[  1 -13   3   5  -1  -1  -2  -6   0   3  11 -10  -3   6  -1  -9  14  -4
 -11  -1  -6  -6   9   2   3  -8   0   3  14]
(100)
[  0  -1  11  -2  -2  22   4  10  -7  -1   2   1 -13   0   5  15   8  -2
  -4   7  -1  -6  -2   6   1  -5   0   7  -9]
(78)
[  2 -13   3  -2  19  -5   8 -12   1   2  11  -7  -5   7 -13  -6  14   0
 -14  -1  -3  -3  -1  -1   3  -3  -4   3   4]
(100)
[  0 -11  24  -3   1  -7   3 -17   4   6  18  -3   3   6  -6  -9   7 -11
  -6   0  -4  -2  -1   3   4  -4   3   4   8]
(75)
[  3 -14   2  -1   0  13  -2 -10  -6  -1   8  -3  -9   5  -6 -20  15   0
 -14   3  -6  -5   9   1   3  -8  -1   3   3]
(100)
[  0   1   5  -7  -1   0   1 -19   8  -3  12  -2   1   4 -12  -2   8  -4
  -9  -1  -3  -7  -4  -6  -4  -3   2   4  10]
(75)
[  6 -13   3  -1  -3  18   4 -12  -1   5   0  -5   2   2  -3  -8  12   0
 -10   1   1  -7  13   1   1  -9   2   3   2]
(100)
[  0 -15   6   1  -1  -6  -3 -12   5   3  -6 -13  -3   3   3 -15  11  -2
 -12  -1  -2  -7   6   0   7  -7   0   0   6]
(100)
[  4 -12   2   2  -4  10  -2 -15   1  -2   8  -7  -5   7  -2  -8  13  -4
 -10   2  -6  -6  10   0   6  -7   2   2   5]
(100)
[  2 -12   8  -3   3   5   1  -3  -3  -1 -11   4   1  -9  -3   3   9  -2
 -12   1   5   3   1   0   0 -13   0   6  -7]
(78)
[ -3 -17  24  -2   0   8   5  -9  -2   2   6   3  -5   0  -5  -2   4  -3
  -9   1   4   0  -4   0   2  -2   0  11   3]
(77)
[  2  -8  -2  -3  -5 -12  11 -13   2   0   9  -2  -5   3   2  -7   4  -4
  22   0  -2  -1  -7   0   2   1  -5   2   5]
(75)
[  1   6 -15  -4   0   8  10 -13   0  -1  19   1  -9   5  -7   9   7   1
 -16   0  -1  -7   1   1  -6  -5  -3   6   2]
(88)
[  1  -5   4   2   0  34   1  11 -10   2 -12   4  -7   3   2  -3  11  -3
 -10   8   0  -3  11  -5   4  -8  -2   8  -7]
(78)
[  0  -8   5  -1  -2   9   7 -10  -4   1   2  -2  -7  -1   0   5  12  -8
 -15   4  -2   1   7  -1   3   1   1   3 -11]
(79)
[  1 -15   3  -3  -5   5   4  -5   0  -1  -7   4  -1   0  -2   1   9  -5
 -16  -2   2   6   2  -1  -2  -5   1   6  -2]
(78)
[  1 -12  14  -1   6  11   4   5  -7   2   0   4 -14  -3  -7   6  11  -1
 -14   6   0   0   1  -6   4  -2   6   9 -14]
(78)
[  3 -14   4  -6   0  -3   2  -2  -1   0  -3   5   0  -3  -4   2   5   0
 -17  -3   1   5   1   0   6   0   2   2 -12]
(78)
[  2 -17  17  -2   1  11   3   4  -9   2   6   0   3  -2  -2  10   5   0
  -9  -3  -1   1   0  -7   0  -6   0  12  -7]
(78)
[  0 -15  -4  -2   0  -2   1 -11  -1   0  10  -7  -5   4   0  -9   8  -4
 -15   0  -6 -11   3  -2   3  -4   2   4   3]
(100)
[  0 -15  -5   0   3   1   5  15  -3  -3  -8   6 -12   0  -3   7   7  -3
  -2   7  -3   1  -4   1   3  -2   0  12 -10]
(78)
[ -4  -3  -6  -1  -4  12   8   7  -6  -2   8   9  -5   6  -3   7   7  -6
 -10  -3  -7  -8  -1  -4  -2  -5  -2   5   0]
(88)
[  6  -5  -3 -16   2  -2   7  -9   2  -3   5   2  -9   0  -1  13   6  -2
 -19  -5  -3   6  -9  -1  -6   8  -2   2  -2]
(78)
[-11 -13 -13  -3  -2   0  -2 -12   3  -1   0  -1  -1   3  -4  -8   6  -1
 -11   1  10  -3   3  -1   0  -4  -6   0   2]
(100)
[-8 -8 15  1  2 30  3  4 -9  3 -2  2 -5 -3 -1  0 11 -3 -8 15  2 -2  6 -3
  5 -3  2  4 -8]
(78)
[  3 -11   1  -3   0  -8   4 -11   1   1  22 -15  -4   3  -2  -2   6  -6
  -8  -5  -4  -1   0   4   6  -1   5   2   3]
(100)
[ -3 -12   6   4   0  31  -9  14  -8  12  -5 -15  -4   1  -1 -17  18   4
   3  16  -2 -22  20   2  17 -11   2   6  -2]
(100)
[  5 -17 -15  -5   3 -18   7  -1   7  -2 -21  10   3   2  -7  -7   6  -4
 -10  -8  -3   7 -12   0  -4   2   0   2   1]
(84)
[ -2   1  10  -5  -1   8   6 -20   5   1  -2   4  12   4  -8   0  11  -8
 -11   3  -3  -8  -4   4  -4  -2  -3   5   8]
(94)
[ -2  -7  -1   1  -1  11   3   0  -1   2   0   5  -9  -3  -5   4   7   1
 -20   6  -3  -3   7  -3   1  -3   0   6  -8]
(79)
[  6 -14  -6   5  -4   5   5  -8  -7  -2   4   2 -14   1  -3  10   9   3
 -21  -5   6   5  18  -1   2  -1   2   5  -6]
(79)
[ 4 -8 -2  1  1 18  3  2 -3  3  0  0 -4 -1 -6  0  9 -1 -8  3 -3 -6  5  3
  4 -5  5  4 -5]
(79)
[  4  -9  14  -1  -8  15   6  -3  -4   0  -6   7  -4  -2  -4  25   9   3
  -7  -4 -11   0  -1  -6  -3  -1   0  15 -15]
(78)
[  4 -17  12  -5  -2  -9   0 -22   4   0   3  -2  11   2  -3  -7  11  -5
 -10  -6  -7   1  -2  -5   0  -2   2   4   6]
(77)
[  7 -17  -4  -2  -2  -4  -1 -10  -3   0  18 -10  -6   3  -1  -7  10  -3
 -10  -5  -1  -7   5   2   3  -6   0   0   6]
(100)
[  2 -13   2  -2   1 -11   5  -8   1   2  12 -13 -10   3  -3  -4   5  -2
  -8   1  -3  -7   2   8   7  -8   2   1   0]
(100)
[  0 -12   7   1   1  13   1   6  -6   2  -4   1  -9  -4  -6  -2  10   0
  -8   6  -3  -3   5  -2   3  -1   1   4 -12]
(79)
[  1 -34 -17  -7  -5 -21   8  -7   8  -6 -19  12   3   3   3  -9   3  -2
 -17  -6  -7  11  -5   7  -5   3   1   1  -1]
(84)
[ -5 -13  40  -3  -2  26  -1  -9  -3   2  -2  -6  10   7  -8 -21  11  -5
   2   5  -4 -11   5  -6   8  -9   1  10   4]
(77)
[  1 -10  -3   0   1  14   7   6  -5  -1   5   3  -7  -2  -3   7   7   0
 -13  -1  -1   6  -5  -7  -2  -3   1   6  -8]
(78)
[  1  -8  15   0   0  13   9  -8 -18  -2  24  -7 -11   0  -4   4   8  -3
 -11   6  -2   3   7   0   2  -5   3   9   0]
(88)
[ -1 -11  -2  -2  -2  -2  -5  -8   2  -1   4  -6   2   5  -3 -10  15  -3
  -5   5   2  -7   8   7   3  -5   2   2   1]
(100)
[-2  0  4 -2 -1  7  1  2 -7  2  9 -4 -5  5 -4 -1  5 -3 -7  5 -1 -3 -3 -2
  2 -5 -3  5 -1]
(88)
[ -2  -5  -2  -1  -3  17   4   6  -6   5  -5  -8  -4   2  -2   4   9  -1
 -12   4  -3   3   2   5   0  -5  -4   5  -7]
(78)
[  1 -13   9   0  -3   1  -5  -2   0   4  18 -12  -4   8  -4 -10  10  -5
  -6   1  -7 -10   4  -2   6 -27   2   3   6]
(100)
[  1   4   0  -4  -2 -24   1  -7   2  -8  21  -4  -8   0  -6   8   1  -6
 -12   3   2  -2  -6   5   1  -1   2  -2   8]
(89)
[  2 -11  -2   0   2   6   8   3  -2   1   2   9 -11   0  -1  14   2   0
 -14   0   2   6  -6  -2  -2  -1   4  15  -9]
(78)
[  3 -17  -2  -1  -7   2 -20 -31  -2  -1  14  -7  -3   3  -4  -4  14   2
 -18  -1  -7  -1   5  -2   2  -4   4   2   3]
(100)
[  4  -5  -4  -1   0  14   0  -3 -13   2   5  -1  -6   1  -4   4   7   3
 -10   3   1  -3  -4  -3   3  -4  -4   7  -4]
(79)
[  2  -9  -1  -4   0  -1   0 -19   7   2  -2   3   4   3  -6 -10   7  -4
 -14  -4  -3   1   0   0  -1   2  -3   6   4]
(77)
[  7 -15  -6   1   1   2   1  13   3   1 -29   6  -2   1  -4 -10  14  -2
  -9   9  -1   0  -2   1   1   2   1   6 -15]
(84)
[ -2 -14   1   1  -1   9   1   8  -4   4 -10   5  -5   1  -3  -3   8  -3
  -9   8   0   3  12  -1  -1   1   1   5 -12]
(79)
[  1 -12   4   8   1  12  -4   0  -6   1  -3  -1  -7   0  -5  -1   8  -2
  -8  -2   0  -2   9  -2   2  -6   2   7 -14]
(79)

[  3  -2   0  10  -7   8   6   1   0  22   2  -2  -4   7 -26  18   7  -2
 -15  -2 -16  -7   2  -5   4  -9   8 -13  -4]
Giteg
[  3  -4   5   9  -4   5   5   2  -9  11  16  -1   2   9 -18   9   4   2
  -6   3 -10  -5  -1  -2  10   0  -2  -2  -7]
vizom
[-7  2  0 -1 -7 12 -3  4 -5 10  2  0 -9  0 -5  4  4  5 -4  1 -3 -3 10  3
 -8 -4  6 -3 -1]
tase
[ -2   0   0   1 -12  11  -1  -1   0  -3   7  11  -4  -1  13   5  -1  -4
  -9  -1 -13  -2   9   1   8   4   3  -6 -16]
tase
[-10   3   1   0  -8  11 -10  -7 -10   7  -6   3  -3  -5  -4  -1   5   7
  -5   5  -8  -1   5   5  -9  -4   4 -10   7]
tase
[  1   0   0   7  -4   2  -8  -1  -5   9   8   2   4   4 -10   1   3   5
   0  -1 -13  -7  -4   1   6   2   1  -3  -2]
vizom
[  4   0   5   2  -4  -6  -3   5  -7  14   8  -5  11  12  -5   1   5   8
   3  12 -18   5 -12  -4  11   1   6  -3   2]
vizom
[  1   0  -4  -5  -8  -3   1  -2  -3 -16  -5   8  -3  -2  -1 -16  -2  -4
   0   0 -13   0   7  -2   3   3   1  -1   1]
Nagi
[  2   0   0   0  -5  -8  -7   2  -6   9   6   1   8   3  -6  -1   5   5
  -1   4 -13  -3  -3  -1   6  -1   5  -6   0]
vizom
[  0  -4  -7  -3 -14   7   8  -7  -4   3  -6  -6  -8   5 -14  11   4   8
  -1  -4  -6  -2 -13  -2  -2   8   3   2  -2]
Nagi
[ -1  -8  -5   0  -3  18  17 -11  -5  -4   7  -4  -5   4 -16  11  -4  -9
 -26 -14 -13  -7   0   5  10  10   6   0 -17]
Nagi
[ -6   3  -2   5  -7  -4 -12   3  -4  16  13   0   7   1   2   3   6  -1
   2   0 -11   1  10   6 -13  -4   4  -1   6]
tase
[-2 -2 -5  5  6  6  8 -4  4  0 -2  2  3 -2 -3 11  5 -2  1 -2  4 -8 -7 -2
  3  7  0 -4  2]
nog
[ -5   0  -1   3  -3  -5  -3  -1  -8   4   2  -2  -3  -7  -7   1  -3  -8
  -3   5  -3   2  13   1 -10   2   6  -1   7]
tase
[  2  -3  -4  10   3  -1   4   4  -1  -1  12  -6  -6  -2 -13   5  -6 -12
  -6  -8  -5   3   7   2  -1   7   2   6   0]
tase

[-6  1  2  7  9 -4 11  1  0  9 -6 -4  1 13 -8 -6  8 -2 -9  1  2  0 -4 -5
 -2  1  2  4 -4]
[34]
[ 0  0 -2 -2  3 -6  5  6 -1 -6 -5  2  5  0 -3 -1  4 -2 -1 -1 -1  2  0 -6
  0 -5  0  3 -4]
[20]
[ -9 -10  -7   4   7  -4   2 -14  -4  23 -17  -7   1  41 -30 -26   7   0
  -5   1   3  -3  -6  -1   3  -7   9   7  -3]
[33]
[ -3  -3  -5   7   3  -6   7   2   1   8  -6   3  -3  22 -14 -10  11   6
  -4   9  13  -4  -3  -2   1  -9 -11   5  -4]
[23]
[ -7   1  -3  -2   7   1  17  -4   0   8  -7   4  10  13  -7 -14  10  -1
 -11   1   1   8   2   1   0   9  12  11  -6]
[21]
[ -5  -4  -4   4   6  -4  13  -3  -1   8  -3  -4  -2  18 -10  -4   6   1
  -7   0   3  -2   0  -2  -2   3   5   5  -5]
[21]
[ -3  -1   2  16   1   5   9  -3  -1  12  -2 -13  -8  23 -20  -9  -2   3
  -8   2   8  -6  -4   4  -1  -5  -5   5   1]
[21]
[-12  -3   0  14   0  -4   8   1  -5  14  -8 -16   6  23 -19 -11   5  -9
 -13  -8  -3  -8  -4   0  -3   1   4   1  -2]
[34]
[  0  -6  -6  10   3 -13 -11   1   0  11  -8   2 -11  33 -25  -7  12  16
   5  12  23  -7 -10  -6   5 -28 -17   0   1]
[34]
[ -7  -2  -3   4   5   2  12   6  -4   4  -8  -1   6  15 -11  -3   4  -1
  -4  -2   1  -2   0  -6  -2  -4   6   4  -8]
[23]
[  0  -8  -3   3   1  -1  -9  -7   0   7  -2  -7 -12  19 -11  -9  -4   7
   1   1   9  -7   0   1   3  -9  -3  -1   7]
[35]
[-6 -1  3  3  0  1  4 -3 -3  9 -8 -9  0  9 -5 -4 -2 -2 -5 -4 -2 -7 -3 -1
 -1  0  5 -1 -4]
[34]
